Below are the code and all the weights of a small trained network. Each question names an input and a target symbol and asks about switching units off, where a switched-off unit gives its printed mean instead of its output.

import numpy as np


def w(rows, s, z=0):
    codes = np.array(rows[::2]) - 128.0
    scale = np.full(codes.shape[1], s)
    scale[-1] = z or s
    return codes * scale


def norm(h):
    return h / np.sqrt((h * h).mean(-1, keepdims=True) + 1e-5)


def f(y):
    return y / 2 * (1 + np.tanh(0.7978845608 * (y + 0.044715 * y**3)))


def softmax(a):
    e = np.exp(a - a.max(-1, keepdims=True))
    return e / e.sum(-1, keepdims=True)


def log_softmax(a):
    a = a - a.max(-1, keepdims=True)
    return a - np.log(np.exp(a).sum(-1, keepdims=True))


def net(x, mask):
    ids = ['ΓΘΛΞΦΨΩαβδεζημτ'.index(c) for c in x.split()]
    T = len(ids)
    res = E[ids] + P[:T]
    r = norm(res)
    for j in range(2):
        rows = slice(3 * j, 3 * j + 3)
        q, k, v = (r @ M[0][rows].T for M in (Q, K, V))
        z = softmax(np.where(np.tri(T) > 0, q @ k.T / 3**0.5, -1e9)) @ v
        o = O[0][rows]
        res = res + np.where(mask[j], z, o[:, -1]) @ o[:, :-1]
    y = f(norm(res) @ A[0][:, :-1].T + A[0][:, -1])
    res = res + np.where(mask[2:18], y, B[0][:, -1]) @ B[0][:, :-1]
    return log_softmax(norm(res)[-1] @ U[:, :-1].T + U[:, -1])


Q, K, V, O, A, B = {}, {}, {}, {}, {}, {}
E = w([
[142,144,172],'Γ',
[139,150,149],'Θ',
[143,157,143],'Λ',
[139,74,108],'Ξ',
[141,155,141],'Φ',
[135,254,237],'Ψ',
[148,156,146],'Ω',
[143,148,158],'α',
[101,107,134],'β',
[150,149,154],'δ',
[143,149,160],'ε',
[37,144,142],'ζ',
[188,118,90],'η',
[144,148,156],'μ',
[136,152,143],'τ',
],0.018)
P = w([
[254,54,225],'0',
[217,78,200],'1',
[194,104,185],'2',
[170,120,162],'3',
[139,123,135],'4',
[138,130,146],'5',
[153,127,166],'6',
],0.0055)
Q[0] = w([
[158,222,148],'H0',
[163,127,56],'H0',
[49,248,118],'H0',
[27,14,3],'H1',
[47,168,140],'H1',
[66,99,76],'H1',
],0.0081)
K[0] = w([
[95,244,119],'H0',
[180,132,213],'H0',
[19,229,113],'H0',
[202,139,237],'H1',
[98,156,178],'H1',
[164,115,202],'H1',
],0.011)
V[0] = w([
[108,136,144],'H0',
[245,101,89],'H0',
[68,184,175],'H0',
[91,176,144],'H1',
[112,97,104],'H1',
[205,181,46],'H1',
],0.011)
O[0] = w([
[88,211,198,148],'H0',
[82,168,45,255],'H0',
[172,117,209,208],'H0',
[222,32,191,49],'H1',
[73,114,15,22],'H1',
[237,254,71,41],'H1',
],0.0046,0.0024)
A[0] = w([
[153,93,163,205],'N0',
[117,94,31,132],'N1',
[181,255,119,61],'N2',
[124,184,113,105],'N3',
[131,111,176,253],'N4',
[184,35,76,214],'N5',
[154,141,188,99],'N6',
[118,139,94,115],'N7',
[164,152,117,82],'N8',
[190,39,107,207],'N9',
[83,142,145,74],'N10',
[21,108,64,194],'N11',
[108,150,60,139],'N12',
[4,54,172,74],'N13',
[184,158,85,117],'N14',
[140,139,171,26],'N15',
],0.0099,0.0027)
B[0] = w([
[41,130,89,194],'N0',
[129,154,224,149],'N1',
[126,62,122,254],'N2',
[70,124,142,147],'N3',
[53,43,66,234],'N4',
[19,232,204,149],'N5',
[80,117,135,210],'N6',
[101,128,163,119],'N7',
[154,49,91,137],'N8',
[98,224,154,153],'N9',
[221,100,144,128],'N10',
[64,41,109,153],'N11',
[63,165,228,140],'N12',
[149,95,1,208],'N13',
[104,141,49,159],'N14',
[108,113,155,150],'N15',
],0.005)
U = w([
[196,168,239,243],'Γ',
[133,103,173,35],'Θ',
[140,104,164,40],'Λ',
[39,63,26,111],'Ξ',
[121,117,139,23],'Φ',
[2,177,159,90],'Ψ',
[189,98,121,59],'Ω',
[149,202,70,253],'α',
[134,88,127,67],'β',
[195,85,126,96],'δ',
[186,90,121,75],'ε',
[126,87,149,148],'ζ',
[129,120,159,71],'η',
[164,84,156,50],'μ',
[137,115,164,26],'τ',
],0.0097,0.0051)

Each question gives the input, a string of symbols that net reads in full, and the target symbol t.
The units are the heads (3 rows each of Q, K, V and O) and the neurons (one row each of A and B). Each row of codes is followed by its name. A weight is (code - 128) times the scale printed after its matrix; where a second scale follows, it is the last column's (O, A, B and U).
mask holds one flag per unit, heads first, then neurons. A switched-off unit (its flag False) gives its mean, the last column of its rows in O or B, instead of its output. The means were averaged over made-up inputs and are rounded, as every weight is.
A unit's drop is (log p(t) with every unit on - log p(t) with that unit switched off) / (log p(t) with every unit on - log p(t) with every unit switched off).
The circuit of an input: a set's keep is (log p(t) with only the set's units on - log p(t) with every unit switched off) / (log p(t) with every unit on - log p(t) with every unit switched off). Starting from the 12 units with the biggest drops (on a tie, the unit counted first), units are removed one at a time, each time the one whose removal leaves the highest keep (on an exact tie, the one counted first), for as long as the keep stays at least 0.8.
circuit, biggest first: the units of the circuit, biggest drop first
k most important neurons: the k neurons with the biggest drops, biggest first
which heads matter: for each layer, one digit per head in row order, 1 if its drop is at least 0.15 and else 0, layers parted by /
drop of u: that unit's drop, to one decimal
input Ω Λ η β ε, target Ξ: which heads matter	01
input Ψ ε Ψ Ψ Φ, target Γ: which heads matter	11
input α δ Ξ, target Ψ: which heads matter	00
input β β ε μ, target Ξ: which heads matter	01
input Ω Ξ δ δ, target Ψ: 3 most important neurons	(N13; N12; N4)
input Ψ μ μ Γ Θ, target Γ: most important neuron	(N13)
input δ β τ Θ, target Ξ: circuit, biggest first	(H1; N13)
input η β Ω η Ψ Θ τ, target Γ: 3 most important neurons	(N13; N4; N0)
input τ η Θ β η τ, target α: 2 most important neurons	(N4; N11)
input η Ω ε, target α: which heads matter	11
input Ψ Ψ δ Θ τ, target Γ: which heads matter	11
input δ Ψ Ψ η β Ω, target Ξ: which heads matter	01
input Ψ τ μ μ δ α, target Γ: 2 most important neurons	(N13; N11)
input Ξ δ α, target Ψ: which heads matter	11
input Λ β Ω α, target Ξ: which heads matter	01
input β μ Ω, target Ξ: circuit, biggest first	(H1; H0)
input Λ Θ Ξ Γ, target Ψ: circuit, biggest first	(H1)
input Λ τ η η μ, target α: which heads matter	01
input Ω δ Ψ Ψ β Λ, target Ξ: drop of H1	2.6
input η α μ Θ, target α: drop of N4	0.0
input Θ η δ, target α: drop of H0	0.1
input η μ μ η ε, target α: drop of H1	1.2
input η μ τ, target α: circuit, biggest first	(H1)
